Below are the code and all the weights of a small trained network. Each question names an input and a class and asks about switching units off, where a switched-off unit gives its printed mean instead of its output.

import numpy as np


def w(rows, s, z=0):
    codes = np.array(rows[::2]) - 128.0
    scale = np.full(codes.shape[1], s)
    scale[-1] = z or s
    return codes * scale


def norm(h):
    return h / np.sqrt((h * h).mean(-1, keepdims=True) + 1e-5)


def f(y):
    return y / 2 * (1 + np.tanh(0.7978845608 * (y + 0.044715 * y**3)))


def log_softmax(a):
    a = a - a.max(-1, keepdims=True)
    return a - np.log(np.exp(a).sum(-1, keepdims=True))


def net(x, mask):
    res = np.array(x, float).reshape(1, 2) / 4 @ E
    u = 0
    for l in range(4):
        y = f(norm(res) @ A[l][:, :-1].T + A[l][:, -1])
        res = res + np.where(mask[u : u + 5], y, B[l][:, -1]) @ B[l][:, :-1]
        u += 5
    return log_softmax(norm(res)[-1] @ U[:, :-1].T + U[:, -1])


A, B = {}, {}
E = w([
[174,162,103,85],'x0',
[18,138,2,175],'x1',
],0.00059)
A[0] = w([
[163,143,239,154,148],'L0N1',
[163,21,192,184,199],'L0N2',
[212,232,5,40,252],'L0N3',
[72,196,17,121,155],'L0N4',
[178,135,27,79,235],'L0N5',
],0.0023,0.00025)
B[0] = w([
[52,129,153,143,225],'L0N1',
[126,127,186,98,211],'L0N2',
[252,207,150,241,254],'L0N3',
[150,144,158,48,238],'L0N4',
[207,219,96,139,179],'L0N5',
],0.0026,0.00075)
A[1] = w([
[69,109,196,252,158],'L1N1',
[165,115,78,74,250],'L1N2',
[77,60,32,118,233],'L1N3',
[169,127,51,107,3],'L1N4',
[35,37,80,82,78],'L1N5',
],0.0023,0.0011)
B[1] = w([
[254,194,186,65,242],'L1N1',
[89,86,123,172,253],'L1N2',
[104,97,197,131,243],'L1N3',
[130,101,126,174,16],'L1N4',
[186,149,171,150,183],'L1N5',
],0.0033,0.00051)
A[2] = w([
[16,45,212,108,251],'L2N1',
[71,171,57,33,133],'L2N2',
[166,113,66,91,158],'L2N3',
[147,127,190,6,57],'L2N4',
[190,198,51,67,140],'L2N5',
],0.0025,0.0019)
B[2] = w([
[238,254,213,90,253],'L2N1',
[208,8,185,194,113],'L2N2',
[35,112,197,183,131],'L2N3',
[175,226,218,194,150],'L2N4',
[75,123,218,88,153],'L2N5',
],0.002)
A[3] = w([
[193,5,193,120,2],'L3N1',
[111,110,46,84,131],'L3N2',
[86,151,44,157,84],'L3N3',
[88,114,214,182,154],'L3N4',
[39,233,240,6,171],'L3N5',
],0.003,0.0027)
B[3] = w([
[118,131,119,69,90],'L3N1',
[137,70,196,223,111],'L3N2',
[101,62,154,165,111],'L3N3',
[126,172,54,74,149],'L3N4',
[169,126,254,87,252],'L3N5',
],0.0036,0.0031)
U = w([
[47,54,21,14,1],'0',
[66,44,29,214,223],'1',
[220,213,55,212,69],'2',
[228,217,255,34,255],'3',
[10,14,62,53,1],'4',
],0.0038,0.0028)

Each question gives the input, the list of numbers given to net, and the class t.
The units are the neurons (one row each of A and B). Each row of codes is followed by its name. A weight is (code - 128) times the scale printed after its matrix; where a second scale follows, it is the last column's (A, B and U).
mask holds one flag per neuron, layer by layer. A switched-off neuron (its flag False) gives its mean, the last column of its row in B, instead of its output. The means were averaged over made-up inputs and are rounded, as every weight is.
A unit's drop is (log p(t) with every unit on - log p(t) with that unit switched off) / (log p(t) with every unit on - log p(t) with every unit switched off).
The circuit of an input: a set's keep is (log p(t) with only the set's units on - log p(t) with every unit switched off) / (log p(t) with every unit on - log p(t) with every unit switched off). Starting from the 12 units with the biggest drops (on a tie, the unit counted first), units are removed one at a time, each time the one whose removal leaves the highest keep (on an exact tie, the one counted first), for as long as the keep stays at least 0.8.
units of the circuit, in order: the units of the circuit, biggest drop first
k most important neurons: the k neurons with the biggest drops, biggest first
k most important neurons of layer l: the k neurons of layer l with the biggest drops, biggest first
drop of u: that unit's drop, to one decimal
input [5,0], class 2: 2 most important neurons => [L0N3; L3N5]
input [1,3], class 1: most important neuron => [L1N1]
input [4,1], class 2: units of the circuit, in order => [L0N3; L3N5; L2N1]
input [6,6], class 1: 2 most important neurons => [L2N1; L3N5]
input [6,0], class 2: 3 most important neurons => [L0N3; L3N5; L2N1]
input [-1,7], class 1: 2 most important neurons of layer 3 => [L3N5; L3N3]
input [8,6], class 1: 2 most important neurons of layer 2 => [L2N1; L2N4]
input [8,-2], class 2: 2 most important neurons => [L0N3; L3N5]
input [4,2], class 2: 3 most important neurons => [L0N3; L3N5; L2N1]
input [2,1], class 2: 3 most important neurons => [L0N3; L3N5; L2N1]
input [7,1], class 2: 2 most important neurons => [L0N3; L3N5]
input [8,4], class 2: 3 most important neurons => [L0N3; L3N5; L0N5]
input [2,2], class 1: 2 most important neurons => [L2N1; L1N1]
input [8,3], class 2: most important neuron of layer 2 => [L2N1]
input [6,-1], class 2: 3 most important neurons => [L0N3; L3N5; L2N1]
input [0,5], class 1: 2 most important neurons => [L0N1; L3N5]
input [7,3], class 2: drop of L0N3 => 1.0
input [6,8], class 1: drop of L3N5 => 0.1
input [6,4], class 2: drop of L0N5 => 0.5
